Below is a small trained network, with its code and all its weights. Each question gives an input and a class and asks what happens when units are switched off, that is, made to give their printed mean instead of their output.

import numpy as np


def w(rows, s, z=0):
    codes = np.array(rows[::2]) - 128.0
    scale = np.full(codes.shape[1], s)
    scale[-1] = z or s
    return codes * scale


def norm(h):
    return h / np.sqrt((h * h).mean(-1, keepdims=True) + 1e-5)


def f(y):
    return y / 2 * (1 + np.tanh(0.7978845608 * (y + 0.044715 * y**3)))


def log_softmax(a):
    a = a - a.max(-1, keepdims=True)
    return a - np.log(np.exp(a).sum(-1, keepdims=True))


def net(x, mask):
    res = np.array(x, float).reshape(1, 8) / 4 @ E
    u = 0
    for l in range(2):
        y = f(norm(res) @ A[l][:, :-1].T + A[l][:, -1])
        res = res + np.where(mask[u : u + 7], y, B[l][:, -1]) @ B[l][:, :-1]
        u += 7
    return log_softmax(norm(res)[-1] @ U[:, :-1].T + U[:, -1])


A, B = {}, {}
E = w([
[131,146,130,123,114,121,126,124,163],'x0',
[136,147,157,132,105,144,121,153,109],'x1',
[62,157,1,166,92,222,106,143,133],'x2',
[99,114,135,153,113,104,90,127,98],'x3',
[139,161,147,141,107,133,149,134,119],'x4',
[37,82,175,90,74,160,196,91,136],'x5',
[128,138,127,140,129,124,145,122,110],'x6',
[38,206,143,143,219,111,105,128,76],'x7',
],0.0089)
A[0] = w([
[156,78,247,69,147,47,162,102,109,76],'0.n1',
[1,70,221,30,75,117,216,58,113,111],'0.n2',
[30,217,187,83,243,128,116,144,144,4],'0.n3',
[135,99,139,150,106,117,97,78,45,125],'0.n4',
[245,171,78,157,179,45,63,156,101,73],'0.n5',
[215,52,134,114,47,138,140,77,140,108],'0.n6',
[156,111,125,90,129,135,88,113,92,85],'0.n7',
],0.0071,0.0032)
B[0] = w([
[132,191,76,46,142,106,103,78,56,239],'0.n1',
[104,127,165,142,185,185,142,225,185,255],'0.n2',
[169,60,114,252,86,83,124,50,90,180],'0.n3',
[145,106,101,105,145,138,137,128,186,140],'0.n4',
[74,105,202,99,184,206,193,192,217,211],'0.n5',
[139,98,133,207,101,90,125,120,115,215],'0.n6',
[154,136,145,124,113,89,153,160,124,125],'0.n7',
],0.012,0.0079)
A[1] = w([
[178,54,151,105,26,176,129,136,147,170],'1.n1',
[244,13,118,147,72,54,178,187,164,6],'1.n2',
[175,60,156,253,103,100,152,79,64,219],'1.n3',
[74,150,3,157,60,238,123,112,112,25],'1.n4',
[161,156,142,37,149,5,144,85,50,80],'1.n5',
[139,137,113,172,146,118,186,148,196,159],'1.n6',
[99,116,193,193,194,113,185,168,102,192],'1.n7',
],0.0069,0.0014)
B[1] = w([
[109,112,139,148,212,93,131,111,124,204],'1.n1',
[103,133,92,170,109,151,99,123,78,238],'1.n2',
[154,90,91,158,117,129,69,93,104,229],'1.n3',
[172,174,175,7,127,69,140,76,131,231],'1.n4',
[106,158,105,91,87,99,137,117,121,227],'1.n5',
[101,136,165,170,125,137,141,141,109,197],'1.n6',
[153,118,82,141,69,149,109,150,178,255],'1.n7',
],0.014,0.0055)
U = w([
[106,115,152,119,148,173,160,204,186,218],'0',
[135,163,119,2,119,72,139,91,98,4],'1',
[127,91,82,196,115,113,109,90,96,163],'2',
],0.015,0.0011)

Each question gives the input, the list of numbers given to net, and the class t.
The units are the neurons (one row each of A and B). Each row of codes is followed by its name. A weight is (code - 128) times the scale printed after its matrix; where a second scale follows, it is the last column's (A, B and U).
mask holds one flag per neuron, layer by layer. A switched-off neuron (its flag False) gives its mean, the last column of its row in B, instead of its output. The means were averaged over made-up inputs and are rounded, as every weight is.
A unit's drop is (log p(t) with every unit on - log p(t) with that unit switched off) / (log p(t) with every unit on - log p(t) with every unit switched off).
The circuit of an input: a set's keep is (log p(t) with only the set's units on - log p(t) with every unit switched off) / (log p(t) with every unit on - log p(t) with every unit switched off). Starting from the 12 units with the biggest drops (on a tie, the unit counted first), units are removed one at a time, each time the one whose removal leaves the highest keep (on an exact tie, the one counted first), for as long as the keep stays at least 0.8.
units of the circuit, in order: the units of the circuit, biggest drop first
top k neurons: the k neurons with the biggest drops, biggest first
top k neurons in layer l: the k neurons of layer l with the biggest drops, biggest first
drop when u is switched off: that unit's drop, to one decimal
input [-2,2,-5,-4,-2,-7,-8,-8], class 2: top 3 neurons : [0.n6 0.n2 1.n2]
input [-2,4,-5,-4,2,5,3,6], class 2: top 4 neurons : [0.n3 0.n5 1.n4 0.n2]
input [-3,-1,-7,-3,6,-7,-7,0], class 0: top 2 neurons : [0.n5 1.n4]
input [7,-6,-3,3,-2,3,-8,-1], class 0: top 2 neurons in layer 1 : [1.n4 1.n5]
input [-5,0,8,-6,-4,7,6,-1], class 1: top 2 neurons : [1.n4 0.n5]
input [-2,-2,1,7,-6,-6,5,5], class 0: top 2 neurons : [0.n5 0.n6]
input [-3,7,-6,1,-3,-5,-2,8], class 2: top 2 neurons : [0.n3 0.n2]
input [0,7,5,2,8,-5,3,0], class 0: top 2 neurons in layer 0 : [0.n1 0.n5]
input [-7,6,8,2,7,-7,-1,2], class 1: top 2 neurons : [0.n2 1.n4]
input [-5,2,-3,1,-4,3,-6,4], class 2: units of the circuit, in order : [0.n3]
input [6,2,0,1,7,3,-1,4], class 2: top 2 neurons in layer 0 : [0.n3 0.n5]
input [0,-5,-1,-3,-1,-6,7,-6], class 0: top 2 neurons : [0.n5 0.n3]
input [2,-7,5,-5,7,-7,5,6], class 0: top 2 neurons : [0.n5 0.n1]
input [3,-1,8,0,2,-7,6,6], class 1: top neuron in layer 0 : [0.n2]
input [-6,3,-5,1,7,-4,4,6], class 2: top 4 neurons : [0.n3 0.n2 1.n4 1.n7]
input [7,-2,2,-1,0,5,6,-8], class 2: top 2 neurons in layer 0 : [0.n6 0.n5]
input [7,-7,0,0,4,7,4,8], class 2: top 3 neurons : [0.n3 0.n5 1.n3]
input [1,5,-3,1,-1,-1,7,4], class 2: top 3 neurons : [0.n3 1.n4 1.n3]
input [-2,-5,4,-4,-6,-5,4,4], class 0: top 2 neurons : [0.n5 0.n1]
input [-7,-1,8,8,-4,-4,2,-2], class 1: drop when 1.n4 is switched off : 0.4
input [-5,-8,-3,-6,1,-8,0,0], class 0: drop when 0.n5 is switched off : 0.2
input [7,-1,-2,-2,-3,-7,3,5], class 0: drop when 0.n2 is switched off : 0.0
input [5,-5,-2,-3,3,-1,-1,8], class 2: drop when 0.n3 is switched off : 0.9
input [-1,-8,-4,1,-2,7,-7,-1], class 0: top neuron in layer 0 : [0.n2]
input [0,5,-1,4,-2,3,-7,5], class 2: top 2 neurons in layer 0 : [0.n3 0.n5]
